Here is a tiny trained network, its code and every weight. The questions are about switching its units off for an input and a class, where a switched-off unit gives its printed mean instead of its output.

import numpy as np


def w(rows, s, z=0):
    codes = np.array(rows[::2]) - 128.0
    scale = np.full(codes.shape[1], s)
    scale[-1] = z or s
    return codes * scale


def f(y):
    return np.maximum(y, 0)


def log_softmax(a):
    a = a - a.max(-1, keepdims=True)
    return a - np.log(np.exp(a).sum(-1, keepdims=True))


def net(x, mask):
    res = np.array(x, float).reshape(1, 5) / 4 @ E
    y = f(res @ A[0][:, :-1].T + A[0][:, -1])
    res = res + np.where(mask, y, B[0][:, -1]) @ B[0][:, :-1]
    return log_softmax(res[-1] @ U[:, :-1].T + U[:, -1])


A, B = {}, {}
E = w([
[202,217,153,107,205,205,70,167,210],'x0',
[168,81,65,157,163,63,47,90,170],'x1',
[124,164,139,117,77,118,193,149,128],'x2',
[165,160,152,63,144,190,2,171,91],'x3',
[123,6,120,129,208,176,120,120,144],'x4',
],0.013)
A[0] = w([
[12,1,142,83,172,164,29,141,92,252],'n1',
[71,154,112,206,112,109,227,31,215,224],'n2',
[184,95,94,105,167,62,7,65,118,204],'n3',
[168,96,23,238,160,122,104,36,153,225],'n4',
[151,125,87,151,140,121,62,74,212,106],'n5',
[75,139,136,113,95,99,124,65,14,191],'n6',
],0.007,0.0021)
B[0] = w([
[169,7,172,102,112,191,138,156,122,234],'n1',
[109,155,142,49,130,52,97,48,159,249],'n2',
[178,147,70,171,90,110,103,156,116,218],'n3',
[134,96,146,189,187,56,163,158,160,220],'n4',
[147,178,96,162,143,125,97,185,139,183],'n5',
[149,159,127,139,84,172,201,80,73,209],'n6',
],0.012,0.014)
U = w([
[157,114,96,220,185,62,129,142,194,101],'0',
[30,108,120,112,64,72,225,80,64,150],'1',
[148,250,184,43,164,173,103,155,159,255],'2',
[56,93,148,67,174,48,168,45,218,111],'3',
[168,101,135,132,141,155,75,103,64,38],'4',
[106,74,169,80,169,186,171,153,155,96],'5',
],0.011,0.0042)

Each question gives the input, the list of numbers given to net, and the class t.
The units are the neurons (one row each of A and B). Each row of codes is followed by its name. A weight is (code - 128) times the scale printed after its matrix; where a second scale follows, it is the last column's (A, B and U).
mask holds one flag per neuron, in row order. A switched-off neuron (its flag False) gives its mean, the last column of its row in B, instead of its output. The means were averaged over made-up inputs and are rounded, as every weight is.
A unit's drop is (log p(t) with every unit on - log p(t) with that unit switched off) / (log p(t) with every unit on - log p(t) with every unit switched off).
The circuit of an input: a set's keep is (log p(t) with only the set's units on - log p(t) with every unit switched off) / (log p(t) with every unit on - log p(t) with every unit switched off). Starting from all 6 units, units are removed one at a time, each time the one whose removal leaves the highest keep (on an exact tie, the one counted first), for as long as the keep stays at least 0.8.
circuit, biggest first: the units of the circuit, biggest drop first
unit that matters most: the unit with the biggest drop
top k neurons: the k neurons with the biggest drops, biggest first
drop when u is switched off: that unit's drop, to one decimal
input [-2,-2,-3,-4,-1], class 3: unit that matters most -> n2
input [-1,1,8,7,5], class 5: circuit, biggest first -> n1, n3
input [-2,-7,-4,4,0], class 5: circuit, biggest first -> n3, n2
input [7,1,-7,7,4], class 4: top 2 neurons -> n1, n3
input [6,1,-8,-2,-7], class 0: top 3 neurons -> n2, n6, n3
input [0,3,1,-4,1], class 3: top 2 neurons -> n2, n3
input [7,4,1,-6,-8], class 3: top 3 neurons -> n2, n3, n6
input [-7,2,-4,1,6], class 5: top 2 neurons -> n1, n4
input [-6,8,-2,7,7], class 0: top 2 neurons -> n4, n3
input [4,-2,-6,7,5], class 4: top 3 neurons -> n3, n1, n4
input [-5,6,1,-2,-2], class 0: top 3 neurons -> n4, n3, n1
input [4,0,-5,8,1], class 4: top 3 neurons -> n1, n3, n2
input [4,-5,1,-2,4], class 2: top 2 neurons -> n1, n4
input [2,-1,-5,-4,-2], class 3: circuit, biggest first -> n3
input [7,-8,3,-7,3], class 3: drop when n2 is switched off -> 0.5
input [-7,-7,-4,3,7], class 5: drop when n5 is switched off -> 0.0
input [-3,-5,-5,-7,1], class 3: drop when n2 is switched off -> 1.2
input [1,-1,-6,-6,-8], class 3: drop when n2 is switched off -> 0.4
